Below are the code and all the weights of a small trained network. Each question names an input and a class and asks about switching units off, where a switched-off unit gives its printed mean instead of its output.

import numpy as np


def w(rows, s, z=0):
    codes = np.array(rows[::2]) - 128.0
    scale = np.full(codes.shape[1], s)
    scale[-1] = z or s
    return codes * scale


def norm(h):
    return h / np.sqrt((h * h).mean(-1, keepdims=True) + 1e-5)


def f(y):
    return np.maximum(y, 0)


def log_softmax(a):
    a = a - a.max(-1, keepdims=True)
    return a - np.log(np.exp(a).sum(-1, keepdims=True))


def net(x, mask):
    res = np.array(x, float).reshape(1, 3) / 4 @ E
    u = 0
    for l in range(4):
        y = f(norm(res) @ A[l][:, :-1].T + A[l][:, -1])
        res = res + np.where(mask[u : u + 10], y, B[l][:, -1]) @ B[l][:, :-1]
        u += 10
    return log_softmax(norm(res)[-1] @ U[:, :-1].T + U[:, -1])


A, B = {}, {}
E = w([
[140,157,62,131,211,131,32,2,133,157],'x0',
[59,83,189,96,242,103,213,76,138,65],'x1',
[181,193,190,124,186,152,149,148,20,178],'x2',
],0.0093)
A[0] = w([
[169,131,94,141,85,127,98,130,129,168,252],'L0N0',
[151,136,166,69,102,121,151,151,148,145,199],'L0N1',
[60,185,138,72,188,65,2,177,144,64,107],'L0N2',
[145,165,94,135,146,157,92,124,157,152,126],'L0N3',
[146,177,105,164,144,174,166,119,91,152,66],'L0N4',
[184,87,131,108,173,132,249,30,169,194,31],'L0N5',
[117,137,139,171,132,162,155,180,131,109,229],'L0N6',
[127,160,141,99,178,128,93,129,153,131,110],'L0N7',
[111,177,158,143,146,130,91,163,158,104,80],'L0N8',
[117,103,65,176,108,166,194,104,170,118,84],'L0N9',
],0.0058,0.0036)
B[0] = w([
[26,96,136,123,221,142,100,167,79,28,253],'L0N0',
[110,90,136,155,112,141,122,48,77,117,201],'L0N1',
[130,85,120,174,90,166,193,89,88,114,168],'L0N2',
[143,57,141,194,92,129,169,91,92,132,185],'L0N3',
[119,68,193,125,123,22,89,125,104,117,166],'L0N4',
[81,94,142,170,161,94,73,160,84,80,173],'L0N5',
[127,55,122,174,155,87,114,82,78,111,219],'L0N6',
[109,96,164,105,96,106,119,89,93,122,159],'L0N7',
[112,98,104,113,126,119,118,121,112,164,128],'L0N8',
[146,72,249,97,128,2,83,109,89,164,176],'L0N9',
],0.0078,0.005)
A[1] = w([
[105,157,133,124,118,138,121,128,149,149,37],'L1N0',
[163,149,82,158,60,119,59,160,101,151,6],'L1N1',
[198,216,159,121,151,144,135,172,70,205,21],'L1N2',
[128,114,77,128,47,106,103,131,250,132,80],'L1N3',
[181,180,72,128,146,126,43,46,155,192,54],'L1N4',
[137,148,127,110,135,115,122,134,152,146,86],'L1N5',
[113,153,132,127,126,114,129,139,141,140,66],'L1N6',
[152,132,151,126,29,133,201,226,138,141,67],'L1N7',
[127,87,146,160,114,88,89,119,76,121,190],'L1N8',
[159,164,88,145,60,149,41,195,120,162,10],'L1N9',
],0.015,0.0027)
B[1] = w([
[135,123,108,119,123,148,125,141,145,127,128],'L1N0',
[82,180,164,166,236,84,138,120,182,75,169],'L1N1',
[154,104,171,4,67,56,29,151,109,114,168],'L1N2',
[154,100,173,18,59,60,34,120,128,133,169],'L1N3',
[136,32,97,236,96,189,203,106,63,184,165],'L1N4',
[107,126,119,134,98,162,121,117,118,109,128],'L1N5',
[139,122,144,151,141,144,132,119,143,112,128],'L1N6',
[139,50,59,254,138,198,166,39,72,203,171],'L1N7',
[121,174,75,84,89,186,152,158,141,104,252],'L1N8',
[41,219,183,144,195,111,158,142,185,35,166],'L1N9',
],0.013,0.017)
A[2] = w([
[128,123,120,132,146,118,131,147,139,154,84],'L2N0',
[179,187,127,159,142,106,106,137,153,189,97],'L2N1',
[159,104,151,80,95,69,53,122,130,164,37],'L2N2',
[169,129,132,141,133,115,111,136,143,154,58],'L2N3',
[179,149,181,88,136,102,106,168,64,162,10],'L2N4',
[106,129,178,118,248,93,203,127,193,118,12],'L2N5',
[151,126,149,93,95,65,41,117,134,171,68],'L2N6',
[153,140,143,117,137,75,34,168,152,116,77],'L2N7',
[176,94,95,215,133,143,118,108,121,197,55],'L2N8',
[153,160,123,131,134,99,121,144,142,156,4],'L2N9',
],0.016,0.0021)
B[2] = w([
[139,115,123,131,154,127,135,111,123,106,128],'L2N0',
[156,98,83,108,198,86,168,102,197,119,128],'L2N1',
[140,137,108,1,145,65,50,151,115,140,240],'L2N2',
[82,129,157,138,123,126,158,163,125,131,128],'L2N3',
[172,95,144,76,128,72,65,140,90,156,203],'L2N4',
[35,196,102,164,207,121,111,125,167,56,255],'L2N5',
[127,104,113,58,66,80,69,128,128,162,227],'L2N6',
[133,82,146,171,118,154,190,62,85,169,212],'L2N7',
[132,96,87,184,99,154,192,104,69,185,214],'L2N8',
[189,145,154,149,138,147,125,148,145,148,128],'L2N9',
],0.012,0.0078)
A[3] = w([
[186,83,122,184,116,187,157,116,98,163,39],'L3N0',
[147,107,147,88,82,76,118,116,208,130,7],'L3N1',
[150,87,137,139,83,82,56,132,201,130,15],'L3N2',
[148,249,180,207,115,110,96,176,174,108,47],'L3N3',
[78,137,185,163,158,125,140,128,155,121,116],'L3N4',
[189,152,156,123,167,131,129,102,88,134,88],'L3N5',
[164,228,44,84,103,195,144,186,213,175,113],'L3N6',
[130,127,159,116,173,113,185,112,173,115,32],'L3N7',
[144,97,126,202,101,114,168,186,88,173,72],'L3N8',
[109,190,111,170,181,116,105,144,161,90,61],'L3N9',
],0.016,0.0019)
B[3] = w([
[160,116,176,247,121,144,146,145,118,172,221],'L3N0',
[175,142,112,92,133,104,70,180,51,150,196],'L3N1',
[169,145,156,112,146,92,98,180,49,191,190],'L3N2',
[90,99,62,86,237,126,156,102,168,76,184],'L3N3',
[155,155,79,60,200,128,151,127,143,118,224],'L3N4',
[78,111,68,169,39,80,92,156,204,125,148],'L3N5',
[224,148,200,99,74,177,152,142,224,179,178],'L3N6',
[106,211,161,208,116,124,40,150,113,102,174],'L3N7',
[144,120,65,141,156,134,119,47,160,186,201],'L3N8',
[115,144,200,137,158,97,174,144,176,80,254],'L3N9',
],0.013,0.0098)
U = w([
[32,161,139,128,233,105,136,139,180,35,159],'0',
[119,37,81,254,107,171,153,83,85,214,127],'1',
[130,76,133,18,74,52,11,166,84,168,165],'2',
[181,138,175,72,61,204,151,173,222,149,5],'3',
],0.0094,0.0024)

Each question gives the input, the list of numbers given to net, and the class t.
The units are the neurons (one row each of A and B). Each row of codes is followed by its name. A weight is (code - 128) times the scale printed after its matrix; where a second scale follows, it is the last column's (A, B and U).
mask holds one flag per neuron, layer by layer. A switched-off neuron (its flag False) gives its mean, the last column of its row in B, instead of its output. The means were averaged over made-up inputs and are rounded, as every weight is.
A unit's drop is (log p(t) with every unit on - log p(t) with that unit switched off) / (log p(t) with every unit on - log p(t) with every unit switched off).
most important unit: the unit with the biggest drop
k most important neurons: the k neurons with the biggest drops, biggest first
top k neurons in layer l: the k neurons of layer l with the biggest drops, biggest first
drop when u is switched off: that unit's drop, to one decimal
input [4,7,8], class 2: 2 most important neurons	(L0N0, L1N9)
input [0,-4,3], class 0: most important unit	L1N1
input [6,-7,-1], class 0: 2 most important neurons	(L1N9, L1N1)
input [-3,1,1], class 3: 2 most important neurons	(L0N6, L0N1)
input [-7,1,-7], class 1: 2 most important neurons	(L1N7, L1N2)
input [0,-1,-3], class 3: 3 most important neurons	(L0N9, L0N0, L1N2)
input [6,-6,5], class 0: 4 most important neurons	(L1N9, L1N1, L1N7, L0N6)
input [-1,2,-3], class 3: 3 most important neurons	(L0N9, L1N2, L1N3)
input [-5,7,8], class 2: top 2 neurons in layer 1	(L1N1, L1N9)
input [-2,-8,-8], class 0: 4 most important neurons	(L1N9, L1N1, L1N2, L2N5)
input [-5,-5,-4], class 0: top 3 neurons in layer 1	(L1N9, L1N1, L1N4)
input [-7,-7,-1], class 0: 3 most important neurons	(L1N9, L1N1, L1N4)
input [5,1,-5], class 1: 2 most important neurons	(L1N4, L1N2)
input [4,4,-6], class 2: most important unit	L0N0
input [0,-3,-2], class 3: 2 most important neurons	(L0N0, L3N6)
input [7,6,-6], class 1: 2 most important neurons	(L0N0, L1N9)
input [-3,-1,2], class 3: 3 most important neurons	(L0N6, L0N1, L1N8)
input [2,3,0], class 3: top 3 neurons in layer 1	(L1N1, L1N9, L1N7)
input [3,0,-2], class 3: 2 most important neurons	(L1N7, L0N2)
input [-2,-5,-4], class 0: most important neuron	(L1N9)
input [-5,2,-8], class 2: drop when L1N3 is switched off	4.1
input [7,2,3], class 1: drop when L3N9 is switched off	0.0
input [8,-7,-6], class 1: drop when L2N5 is switched off	0.1
input [-8,4,-7], class 1: drop when L1N7 is switched off	1.3
input [3,-7,6], class 0: top 2 neurons in layer 1	(L1N9, L1N1)
